Below are the code and all the weights of a small trained network. Each question names an input and a target symbol and asks about switching units off, where a switched-off unit gives its printed mean instead of its output.

import numpy as np


def w(rows, s, z=0):
    codes = np.array(rows[::2]) - 128.0
    scale = np.full(codes.shape[1], s)
    scale[-1] = z or s
    return codes * scale


def norm(h):
    return h / np.sqrt((h * h).mean(-1, keepdims=True) + 1e-5)


def f(y):
    return np.maximum(y, 0)


def softmax(a):
    e = np.exp(a - a.max(-1, keepdims=True))
    return e / e.sum(-1, keepdims=True)


def log_softmax(a):
    a = a - a.max(-1, keepdims=True)
    return a - np.log(np.exp(a).sum(-1, keepdims=True))


def net(x, mask):
    ids = ['αβδεζημψω'.index(c) for c in x.split()]
    T = len(ids)
    res = E[ids] + P[:T]
    u = 0
    for l in range(2):
        q, k, v = (norm(res) @ M[l].T for M in (Q, K, V))
        z = softmax(np.where(np.tri(T) > 0, q @ k.T / 3**0.5, -1e9)) @ v
        res = res + np.where(mask[u], z, O[l][:, -1]) @ O[l][:, :-1]
        u += 1
        y = f(norm(res) @ A[l][:, :-1].T + A[l][:, -1])
        res = res + np.where(mask[u : u + 4], y, B[l][:, -1]) @ B[l][:, :-1]
        u += 4
    return log_softmax(norm(res)[-1] @ U[:, :-1].T + U[:, -1])


Q, K, V, O, A, B = {}, {}, {}, {}, {}, {}
E = w([
[254,141,183,174,133,96,162,108],'α',
[100,86,179,131,192,168,210,190],'β',
[123,132,178,103,63,145,83,148],'δ',
[173,213,110,151,183,176,47,84],'ε',
[112,113,80,129,108,122,166,92],'ζ',
[98,166,147,112,118,61,97,186],'η',
[117,137,126,76,73,140,127,107],'μ',
[96,84,135,56,139,73,144,115],'ψ',
[119,124,86,164,93,41,119,241],'ω',
],0.022)
P = w([
[167,207,30,27,66,119,198,175],'0',
[222,71,121,8,87,199,106,155],'1',
[134,212,50,71,83,97,202,150],'2',
[196,83,145,49,103,188,97,150],'3',
[117,227,64,104,102,105,197,138],'4',
[183,92,163,81,112,177,93,137],'5',
[100,232,77,137,113,106,208,128],'6',
[175,100,171,107,133,165,91,129],'7',
[91,237,90,159,135,110,201,120],'8',
[165,101,185,127,153,164,92,119],'9',
[86,251,89,185,145,114,199,116],'10',
[184,100,170,95,124,181,99,127],'11',
],0.011)
Q[0] = w([
[70,163,138,139,108,107,225,146],'L0H1',
[120,107,144,116,142,160,126,166],'L0H1',
[76,254,136,95,113,142,212,139],'L0H1',
],0.015)
K[0] = w([
[168,140,190,237,235,161,176,114],'L0H1',
[94,108,141,130,109,133,143,161],'L0H1',
[111,162,220,221,252,150,128,82],'L0H1',
],0.013)
V[0] = w([
[1,102,77,121,134,173,76,147],'L0H1',
[160,122,126,164,120,86,107,89],'L0H1',
[142,107,138,160,153,135,167,136],'L0H1',
],0.0097)
O[0] = w([
[94,1,12,36,145,34,65,203,3],'L0H1',
[188,143,183,84,154,125,166,242,63],'L0H1',
[121,116,86,132,125,195,161,145,59],'L0H1',
],0.0098,0.0051)
A[0] = w([
[204,124,1,162,119,76,248,41,232],'L0N1',
[140,17,106,109,157,195,149,51,84],'L0N2',
[193,221,116,118,138,81,113,114,110],'L0N3',
[117,102,201,25,127,134,66,181,1],'L0N4',
],0.0086,0.0028)
B[0] = w([
[54,105,160,154,109,127,14,142,254],'L0N1',
[139,179,121,164,128,4,209,64,179],'L0N2',
[70,75,181,48,183,134,174,140,240],'L0N3',
[67,147,214,145,110,87,52,156,216],'L0N4',
],0.012,0.0063)
Q[1] = w([
[224,46,130,130,179,105,132,117],'L1H1',
[163,97,28,84,120,108,119,90],'L1H1',
[245,84,196,140,120,53,89,78],'L1H1',
],0.012)
K[1] = w([
[129,131,117,96,67,137,118,162],'L1H1',
[116,121,43,86,83,108,164,106],'L1H1',
[154,145,163,56,6,75,91,137],'L1H1',
],0.016)
V[1] = w([
[177,142,106,129,78,96,73,148],'L1H1',
[68,2,166,188,9,93,235,184],'L1H1',
[129,162,195,122,75,67,100,133],'L1H1',
],0.0084)
O[1] = w([
[168,109,161,38,90,223,188,208,131],'L1H1',
[219,147,52,157,108,117,116,6,114],'L1H1',
[113,170,37,116,139,173,178,149,255],'L1H1',
],0.011,0.0096)
A[1] = w([
[84,48,71,131,104,148,192,109,102],'L1N1',
[77,89,66,82,144,99,101,131,12],'L1N2',
[119,60,128,178,98,222,11,163,1],'L1N3',
[196,80,165,183,34,192,120,115,226],'L1N4',
],0.012,0.004)
B[1] = w([
[144,179,183,187,125,247,60,149,169],'L1N1',
[241,51,171,184,223,95,182,103,188],'L1N2',
[246,186,220,88,8,96,163,94,209],'L1N3',
[131,59,120,206,197,78,127,135,255],'L1N4',
],0.013,0.0045)
U = w([
[162,28,171,127,203,169,112,119,192],'α',
[116,212,163,176,140,181,254,122,3],'β',
[186,135,203,113,61,165,53,131,82],'δ',
[131,123,155,37,199,252,63,64,121],'ε',
[54,152,69,183,122,119,65,80,209],'ζ',
[9,120,167,109,172,138,60,208,224],'η',
[54,194,58,42,56,158,176,130,115],'μ',
[132,156,121,52,172,43,219,107,55],'ψ',
[145,140,45,148,121,147,127,223,244],'ω',
],0.0097,0.0032)

Each question gives the input, a string of symbols that net reads in full, and the target symbol t.
The units are the heads (3 rows each of Q, K, V and O) and the neurons (one row each of A and B). Each row of codes is followed by its name. A weight is (code - 128) times the scale printed after its matrix; where a second scale follows, it is the last column's (O, A, B and U).
mask holds one flag per unit, layer by layer, with each layer's heads first. A switched-off unit (its flag False) gives its mean, the last column of its rows in O or B, instead of its output. The means were averaged over made-up inputs and are rounded, as every weight is.
A unit's drop is (log p(t) with every unit on - log p(t) with that unit switched off) / (log p(t) with every unit on - log p(t) with every unit switched off).
The circuit of an input: a set's keep is (log p(t) with only the set's units on - log p(t) with every unit switched off) / (log p(t) with every unit on - log p(t) with every unit switched off). Starting from all 10 units, units are removed one at a time, each time the one whose removal leaves the highest keep (on an exact tie, the one counted first), for as long as the keep stays at least 0.8.
circuit, biggest first: the units of the circuit, biggest drop first
most important unit: the unit with the biggest drop
top k neurons: the k neurons with the biggest drops, biggest first
top k neurons in layer l: the k neurons of layer l with the biggest drops, biggest first
drop of u: that unit's drop, to one decimal
input η δ ω ω δ δ δ α, target α: top 2 neurons -> L1N4, L0N3
input α α ψ, target β: circuit, biggest first -> L0H1
input ε ε η δ η ψ, target ψ: top 2 neurons -> L0N4, L0N2
input δ ζ ω ζ μ, target ε: top 2 neurons -> L1N2, L1N1
input δ ω δ ψ ω ε δ η β, target ζ: circuit, biggest first -> L1H1, L0H1
input ε ω δ δ ζ δ μ μ δ, target η: top 2 neurons in layer 0 -> L0N3, L0N2
input ω ε ψ η δ ζ, target ζ: top 2 neurons -> L0N2, L0N1
input ψ η ζ, target δ: circuit, biggest first -> L0N1, L1N3
input η η η, target ψ: circuit, biggest first -> L1N2, L0N3, L0H1, L1H1
input ω ζ δ δ ζ η η δ ψ, target α: circuit, biggest first -> L1N2, L0H1, L1N1
input ω η δ ω α η ζ α, target α: circuit, biggest first -> L1N4, L0N2
input δ η η ψ, target ψ: top 4 neurons -> L0N2, L0N4, L0N1, L1N2
input ψ δ η ζ μ, target ε: top 2 neurons -> L1N2, L0N3
input η δ ω η η δ η, target ψ: most important unit -> L0H1
input δ η δ ζ η δ ζ, target δ: drop of L0H1 -> 0.1
input β ε δ ζ ψ, target η: drop of L0N2 -> 0.0
input α ε ζ ζ ω, target η: drop of L1N3 -> 0.1
input ε ζ ζ ψ ζ, target η: drop of L1H1 -> 0.5
